Here is a tiny trained network, its code and every weight. The questions are about switching its units off for an input and a target symbol, where a switched-off unit gives its printed mean instead of its output.

import numpy as np


def w(rows, s, z=0):
    codes = np.array(rows[::2]) - 128.0
    scale = np.full(codes.shape[1], s)
    scale[-1] = z or s
    return codes * scale


def f(y):
    return np.maximum(y, 0)


def softmax(a):
    e = np.exp(a - a.max(-1, keepdims=True))
    return e / e.sum(-1, keepdims=True)


def log_softmax(a):
    a = a - a.max(-1, keepdims=True)
    return a - np.log(np.exp(a).sum(-1, keepdims=True))


def net(x, mask):
    ids = ['ΓΘΠΣβδζημτψω'.index(c) for c in x.split()]
    T = len(ids)
    res = E[ids] + P[:T]
    u = 0
    for l in range(2):
        q, k, v = (res @ M[l].T for M in (Q, K, V))
        z = softmax(np.where(np.tri(T) > 0, q @ k.T / 4**0.5, -1e9)) @ v
        res = res + np.where(mask[u], z, O[l][:, -1]) @ O[l][:, :-1]
        u += 1
        y = f(res @ A[l][:, :-1].T + A[l][:, -1])
        res = res + np.where(mask[u : u + 12], y, B[l][:, -1]) @ B[l][:, :-1]
        u += 12
    return log_softmax(res[-1] @ U[:, :-1].T + U[:, -1])


Q, K, V, O, A, B = {}, {}, {}, {}, {}, {}
E = w([
[197,175,194],'Γ',
[125,184,153],'Θ',
[139,158,136],'Π',
[122,189,156],'Σ',
[164,80,250],'β',
[132,172,140],'δ',
[115,206,157],'ζ',
[90,8,169],'η',
[35,126,90],'μ',
[192,186,231],'τ',
[99,143,61],'ψ',
[51,99,247],'ω',
],0.02)
P = w([
[200,37,15],'0',
[54,168,183],'1',
[45,186,175],'2',
[57,200,165],'3',
[68,213,152],'4',
[81,226,140],'5',
[92,236,129],'6',
[104,251,117],'7',
[119,254,113],'8',
[133,250,117],'9',
],0.0067)
Q[0] = w([
[119,75,117],'L0H0',
[135,254,131],'L0H0',
[125,172,116],'L0H0',
[152,91,132],'L0H0',
],0.024)
K[0] = w([
[153,71,180],'L0H0',
[42,252,27],'L0H0',
[138,215,36],'L0H0',
[121,80,188],'L0H0',
],0.013)
V[0] = w([
[127,128,129],'L0H0',
[209,180,120],'L0H0',
[128,128,128],'L0H0',
[149,239,2],'L0H0',
],0.0046)
O[0] = w([
[128,128,128,128],'L0H0',
[104,184,31,97],'L0H0',
[128,128,128,128],'L0H0',
[3,108,85,254],'L0H0',
],0.0055,0.0042)
A[0] = w([
[97,144,59,75],'L0N0',
[73,23,18,178],'L0N1',
[113,52,162,10],'L0N2',
[111,30,147,100],'L0N3',
[61,153,135,108],'L0N4',
[232,121,50,139],'L0N5',
[150,98,192,17],'L0N6',
[163,59,184,70],'L0N7',
[109,51,149,82],'L0N8',
[56,86,141,37],'L0N9',
[184,64,84,140],'L0N10',
[110,8,95,34],'L0N11',
],0.015,0.011)
B[0] = w([
[104,98,164,192],'L0N0',
[205,86,163,254],'L0N1',
[122,178,97,141],'L0N2',
[109,186,174,153],'L0N3',
[143,88,91,237],'L0N4',
[254,166,75,141],'L0N5',
[161,83,73,151],'L0N6',
[107,92,88,163],'L0N7',
[120,183,156,146],'L0N8',
[156,168,123,148],'L0N9',
[115,120,88,143],'L0N10',
[212,171,179,143],'L0N11',
],0.014,0.0097)
Q[1] = w([
[235,235,195],'L1H0',
[5,134,226],'L1H0',
[42,198,147],'L1H0',
[72,119,184],'L1H0',
],0.013)
K[1] = w([
[109,232,251],'L1H0',
[69,59,197],'L1H0',
[32,94,182],'L1H0',
[113,81,175],'L1H0',
],0.013)
V[1] = w([
[124,141,92],'L1H0',
[193,135,36],'L1H0',
[108,1,60],'L1H0',
[116,162,53],'L1H0',
],0.011)
O[1] = w([
[118,169,118,98],'L1H0',
[150,251,79,246],'L1H0',
[165,94,36,41],'L1H0',
[101,185,115,56],'L1H0',
],0.011)
A[1] = w([
[3,171,128,106],'L1N0',
[110,175,98,2],'L1N1',
[190,117,209,104],'L1N2',
[161,233,130,122],'L1N3',
[127,185,96,135],'L1N4',
[81,45,85,176],'L1N5',
[220,105,173,43],'L1N6',
[101,98,66,73],'L1N7',
[160,94,99,50],'L1N8',
[139,54,52,90],'L1N9',
[188,70,155,54],'L1N10',
[199,136,171,156],'L1N11',
],0.013,0.02)
B[1] = w([
[144,111,60,161],'L1N0',
[193,7,81,142],'L1N1',
[126,113,60,218],'L1N2',
[94,69,150,251],'L1N3',
[91,183,146,201],'L1N4',
[138,108,61,160],'L1N5',
[58,129,86,172],'L1N6',
[100,110,173,134],'L1N7',
[79,166,147,147],'L1N8',
[117,166,177,168],'L1N9',
[90,146,181,155],'L1N10',
[192,126,157,233],'L1N11',
],0.012,0.021)
U = w([
[128,118,4,117],'Γ',
[227,89,71,82],'Θ',
[89,135,120,179],'Π',
[161,116,145,127],'Σ',
[97,153,152,111],'β',
[106,27,86,84],'δ',
[9,124,125,138],'ζ',
[167,184,117,143],'η',
[105,105,115,198],'μ',
[137,113,156,254],'τ',
[66,158,195,36],'ψ',
[147,81,209,123],'ω',
],0.014,0.008)

Each question gives the input, a string of symbols that net reads in full, and the target symbol t.
The units are the heads (4 rows each of Q, K, V and O) and the neurons (one row each of A and B). Each row of codes is followed by its name. A weight is (code - 128) times the scale printed after its matrix; where a second scale follows, it is the last column's (O, A, B and U).
mask holds one flag per unit, layer by layer, with each layer's heads first. A switched-off unit (its flag False) gives its mean, the last column of its rows in O or B, instead of its output. The means were averaged over made-up inputs and are rounded, as every weight is.
A unit's drop is (log p(t) with every unit on - log p(t) with that unit switched off) / (log p(t) with every unit on - log p(t) with every unit switched off).
The circuit of an input: a set's keep is (log p(t) with only the set's units on - log p(t) with every unit switched off) / (log p(t) with every unit on - log p(t) with every unit switched off). Starting from the 12 units with the biggest drops (on a tie, the unit counted first), units are removed one at a time, each time the one whose removal leaves the highest keep (on an exact tie, the one counted first), for as long as the keep stays at least 0.8.
units of the circuit, in order: the units of the circuit, biggest drop first
most important unit: the unit with the biggest drop
top k neurons: the k neurons with the biggest drops, biggest first
top k neurons in layer l: the k neurons of layer l with the biggest drops, biggest first
input ψ β β, target η: most important unit : L0N6
input β η ψ ψ μ, target Γ: top 3 neurons : (L0N7, L0N6, L0N5)
input β Π ψ, target Γ: top 2 neurons in layer 1 : (L1N1, L1N4)
input ψ μ ψ ψ ψ μ Π, target Γ: units of the circuit, in order : (L1H0, L0N1)
input ζ ψ ψ Γ ψ, target Θ: units of the circuit, in order : (L0N1, L1N4)
input τ μ τ ψ β, target ψ: top 4 neurons : (L0N6, L0N5, L0N1, L1N3)
input μ β τ ψ ψ μ, target δ: top 2 neurons : (L0N1, L1N5)
input ζ ω ψ ζ Θ δ ω ψ, target Θ: top 2 neurons in layer 0 : (L0N1, L0N0)
input β ζ τ β Γ Σ μ ω η μ, target Γ: units of the circuit, in order : (L0N7, L1H0)
input β ω Γ ζ, target δ: top 3 neurons in layer 0 : (L0N1, L0N5, L0N3)
input τ ζ Σ Π ζ β, target ψ: top 2 neurons : (L0N5, L0N1)
input ψ ζ Σ η Θ η ω ψ, target η: top 3 neurons : (L0N1, L0N5, L0N0)
input Γ μ ψ μ η ζ β Π ζ, target ζ: top 3 neurons in layer 0 : (L0N1, L0N2, L0N6)
input ψ ψ Γ μ ψ Γ ζ β, target η: most important unit : L0H0
input ψ ψ ψ μ ζ Π Σ, target ζ: top 2 neurons in layer 0 : (L0N1, L0N7)
input ψ ψ ζ τ Θ Θ ζ δ, target ζ: top 2 neurons : (L0N1, L1N11)
input τ μ β μ, target ψ: top 2 neurons : (L0N5, L0N1)
input η τ ψ Θ ω Θ, target δ: units of the circuit, in order : (L0N1, L1H0)
input Γ ζ δ Γ ζ ζ, target ζ: top 4 neurons : (L0N1, L1N11, L0N0, L1N2)
input τ τ Θ τ ω ψ ω Γ, target ω: units of the circuit, in order : (L1H0)
input ζ ψ ζ τ η ψ β, target Θ: units of the circuit, in order : (L0N6, L0H0)
input τ τ ψ μ μ ζ ζ ψ μ μ, target ψ: top 2 neurons : (L0N1, L0N5)
input β ζ ψ Γ Π ψ β, target Γ: units of the circuit, in order : (L0N7, L1H0, L0N5, L0H0)
input δ ψ μ τ ψ ω τ Π, target δ: top 3 neurons : (L0N1, L0N7, L1N4)
input ζ ω ζ ψ ω ω Σ, target δ: units of the circuit, in order : (L1H0, L0N1)
input ζ ζ τ μ, target Θ: top 2 neurons in layer 1 : (L1N3, L1N4)
